Here is a tiny trained network, its code and every weight. The questions are about switching its units off for an input and a target symbol, where a switched-off unit gives its printed mean instead of its output.

import numpy as np


def w(rows, s, z=0):
    codes = np.array(rows[::2]) - 128.0
    scale = np.full(codes.shape[1], s)
    scale[-1] = z or s
    return codes * scale


def f(y):
    return np.maximum(y, 0)


def softmax(a):
    e = np.exp(a - a.max(-1, keepdims=True))
    return e / e.sum(-1, keepdims=True)


def log_softmax(a):
    a = a - a.max(-1, keepdims=True)
    return a - np.log(np.exp(a).sum(-1, keepdims=True))


def net(x, mask):
    ids = ['Ψβγηθλ'.index(c) for c in x.split()]
    T = len(ids)
    res = E[ids] + P[:T]
    u = 0
    for l in range(2):
        q, k, v = (res @ M[l].T for M in (Q, K, V))
        z = softmax(np.where(np.tri(T) > 0, q @ k.T / 3**0.5, -1e9)) @ v
        res = res + np.where(mask[u], z, O[l][:, -1]) @ O[l][:, :-1]
        u += 1
        y = f(res @ A[l][:, :-1].T + A[l][:, -1])
        res = res + np.where(mask[u : u + 12], y, B[l][:, -1]) @ B[l][:, :-1]
        u += 12
    return log_softmax(res[-1] @ U[:, :-1].T + U[:, -1])


Q, K, V, O, A, B = {}, {}, {}, {}, {}, {}
E = w([
[77,207,205],'Ψ',
[148,6,159],'β',
[217,250,138],'γ',
[150,71,22],'η',
[110,156,227],'θ',
[158,189,28],'λ',
],0.013)
P = w([
[10,119,165],'0',
[157,133,115],'1',
[157,127,117],'2',
[153,124,126],'3',
[149,126,141],'4',
[143,125,150],'5',
[149,129,158],'6',
[147,122,165],'7',
[146,128,172],'8',
[146,132,180],'9',
[146,129,179],'10',
],0.011)
Q[0] = w([
[64,170,246],'0.h0',
[46,67,100],'0.h0',
[148,44,155],'0.h0',
],0.012)
K[0] = w([
[8,133,124],'0.h0',
[138,59,99],'0.h0',
[154,57,128],'0.h0',
],0.014)
V[0] = w([
[88,179,2],'0.h0',
[109,162,149],'0.h0',
[116,40,28],'0.h0',
],0.0059)
O[0] = w([
[154,189,97,2],'0.h0',
[120,96,71,138],'0.h0',
[254,99,128,59],'0.h0',
],0.0085,0.0035)
A[0] = w([
[91,42,140,92],'0.n0',
[84,100,141,38],'0.n1',
[127,133,144,7],'0.n2',
[139,92,17,106],'0.n3',
[211,11,162,52],'0.n4',
[147,183,89,132],'0.n5',
[169,134,71,135],'0.n6',
[172,109,207,85],'0.n7',
[80,91,117,143],'0.n8',
[113,163,169,223],'0.n9',
[92,140,86,120],'0.n10',
[194,142,44,235],'0.n11',
],0.011,0.0019)
B[0] = w([
[219,93,210,190],'0.n0',
[79,68,127,148],'0.n1',
[172,134,104,129],'0.n2',
[114,86,130,146],'0.n3',
[171,140,80,251],'0.n4',
[173,87,169,152],'0.n5',
[11,129,86,142],'0.n6',
[117,253,66,187],'0.n7',
[93,22,128,150],'0.n8',
[80,183,126,171],'0.n9',
[51,173,243,138],'0.n10',
[60,111,101,155],'0.n11',
],0.0057,0.012)
Q[1] = w([
[102,161,2],'1.h0',
[54,24,252],'1.h0',
[60,232,218],'1.h0',
],0.0072)
K[1] = w([
[124,173,110],'1.h0',
[40,64,251],'1.h0',
[83,76,126],'1.h0',
],0.013)
V[1] = w([
[97,173,201],'1.h0',
[117,253,103],'1.h0',
[8,87,142],'1.h0',
],0.0065)
O[1] = w([
[196,64,123,131],'1.h0',
[148,254,2,1],'1.h0',
[150,62,71,146],'1.h0',
],0.0081,0.0032)
A[1] = w([
[173,198,94,129],'1.n0',
[78,249,183,75],'1.n1',
[102,221,151,81],'1.n2',
[9,62,38,152],'1.n3',
[93,152,169,134],'1.n4',
[144,24,138,2],'1.n5',
[84,175,153,176],'1.n6',
[61,108,128,81],'1.n7',
[115,253,145,77],'1.n8',
[93,47,249,96],'1.n9',
[71,200,160,65],'1.n10',
[245,31,66,40],'1.n11',
],0.0073,0.0069)
B[1] = w([
[74,150,222,152],'1.n0',
[210,93,39,180],'1.n1',
[162,31,106,161],'1.n2',
[118,46,163,200],'1.n3',
[95,202,156,159],'1.n4',
[139,213,3,165],'1.n5',
[113,179,49,180],'1.n6',
[190,114,176,145],'1.n7',
[197,81,132,172],'1.n8',
[201,236,150,254],'1.n9',
[244,95,66,156],'1.n10',
[72,152,192,187],'1.n11',
],0.0068,0.0088)
U = w([
[86,222,145,130],'Ψ',
[255,64,143,107],'β',
[193,184,38,87],'γ',
[158,40,95,112],'η',
[151,168,94,63],'θ',
[52,199,83,253],'λ',
],0.0084,0.0049)

Each question gives the input, a string of symbols that net reads in full, and the target symbol t.
The units are the heads (3 rows each of Q, K, V and O) and the neurons (one row each of A and B). Each row of codes is followed by its name. A weight is (code - 128) times the scale printed after its matrix; where a second scale follows, it is the last column's (O, A, B and U).
mask holds one flag per unit, layer by layer, with each layer's heads first. A switched-off unit (its flag False) gives its mean, the last column of its rows in O or B, instead of its output. The means were averaged over made-up inputs and are rounded, as every weight is.
A unit's drop is (log p(t) with every unit on - log p(t) with that unit switched off) / (log p(t) with every unit on - log p(t) with every unit switched off).
The circuit of an input: a set's keep is (log p(t) with only the set's units on - log p(t) with every unit switched off) / (log p(t) with every unit on - log p(t) with every unit switched off). Starting from the 12 units with the biggest drops (on a tie, the unit counted first), units are removed one at a time, each time the one whose removal leaves the highest keep (on an exact tie, the one counted first), for as long as the keep stays at least 0.8.
units of the circuit, in order: the units of the circuit, biggest drop first
k most important neurons: the k neurons with the biggest drops, biggest first
k most important neurons of layer l: the k neurons of layer l with the biggest drops, biggest first
drop of u: that unit's drop, to one decimal
input θ γ Ψ β Ψ β Ψ Ψ Ψ, target β: units of the circuit, in order => [0.h0 1.h0 0.n7]
input β Ψ θ λ, target λ: most important neuron of layer 0 => [0.n0]
input Ψ β θ θ γ θ γ η, target η: units of the circuit, in order => [1.n9 1.n3 0.n3 0.n11]
input λ Ψ θ, target γ: units of the circuit, in order => [0.h0 1.h0]
input Ψ γ η, target η: 4 most important neurons => [0.n7 0.n4 1.n3 0.n3]
input λ β θ, target γ: units of the circuit, in order => [0.h0 1.h0 0.n0]
input β β γ λ γ Ψ Ψ Ψ β λ, target λ: 2 most important neurons => [0.n7 0.n4]
input λ η β β η θ β β λ β Ψ, target γ: 2 most important neurons => [1.n1 1.n6]
input η γ Ψ Ψ β γ β θ Ψ, target γ: 3 most important neurons of layer 1 => [1.n1 1.n10 1.n6]
input β Ψ γ η θ, target Ψ: 2 most important neurons => [1.n9 0.n4]
input γ β λ γ β θ, target λ: 4 most important neurons of layer 0 => [0.n4 0.n0 0.n9 0.n5]
input β γ η, target λ: 3 most important neurons of layer 0 => [0.n0 0.n1 0.n8]
input γ Ψ γ γ λ β θ, target λ: 2 most important neurons of layer 0 => [0.n4 0.n0]
input Ψ β Ψ, target η: drop of 1.h0 => 0.7
input θ η β Ψ β θ β β β Ψ, target β: drop of 1.h0 => 0.8
input β λ γ Ψ γ Ψ β θ, target Ψ: drop of 1.n10 => 0.0
input Ψ γ Ψ η β λ η λ β β θ, target η: drop of 0.h0 => 1.0
